Read these off the row that follows.
1) Read off the centre entry.
2) Read off the entry just left of the smallest entry.
3) Read off the entry just right of 132.
4) Read off the entry just right of the centre entry.
[124 132 119 142 146 113 118 113 119 125 118 106 136]
1) 118
2) 118
3) 119
4) 113

[[126 119 114 101 156 135]
 [153 126 118 116 150 157]
 [135 111 107 140 111 118]
 [156 157 116 100 150 122]
 [147 121 128  98 150 122]]
Report the entry directly above 121.
Answer: 157
The entry just left of 100 is 116
The entry just left of the smallest entry -> 128
The entry just right of 100: 150
Report the 5th entry in reading order.
Answer: 156
Report the entry directly above the smallest entry.
Answer: 100
The entry in the top-left corner is 126
Report the bottom-right entry.
Answer: 122
Report the bottom-left entry.
Answer: 147
The 3rd smallest entry -> 101
The third entry in reading order: 114

136,139,139,138,143,140,144,143,134,138,134,140,137,143
134,142,139,132,138,141,138,139,135,138,141,140,136,138
138,137,139,136,138,140,136,138,136,137,149,139,137,135
137,146,139,138,137,149,142,133,152,134,140,136,134,138
The third entry on the main diagonal is 139
The last entry, reading row by row: 138
Report the 2nd entry in reading order.
139
Report the entry in the top-left corner.
136
The first entry in the row that holds the largest entry -> 137
Report the third entry on the diagonal from the top-right corner.
139
The entry just right of the smallest entry: 138
The last entry in the row that holds the smallest entry is 138
Report the 2nd smallest entry.
133
Report the first entry on the diagonal from the top-right corner.
143
Report the largest entry in the first column.
138
The third entry from the end, reading row by row is 136
Report the second entry from the end, reading row by row.
134
The top entry of the column that holds the smallest entry -> 138
Report the 2nd entry on the diagonal from the top-right corner.
136
The third entry, reading row by row is 139

Read these off the row that follows.
1) Which number is the 3rd entry from the right?
2) Which number is the third largest entry?
3) Which number is the fourth entry?
[149 151 114 140 156 127 103 139]
1) 127
2) 149
3) 140

m =
[[109 133 118 141 127 127 131]
 [123 127 126 127 135 129 150]
 [109 145 130 138 132 129 137]
 [119 137 144 134 127 136 137]]
Rows and columns are numbered from 1.
Read off the entry in row 3 and column 1.
109
Read off the top-right entry.
131
Read off the bottom-left entry.
119
Read off the entry in row 3 and column 3.
130
The entry just right of 126: 127
The entry at row 1, column 2 is 133
Read off the entry just left of 131.
127
The entry in row 1 and column 3 is 118
Read off the bottom-right entry.
137
Read off the maximum.
150
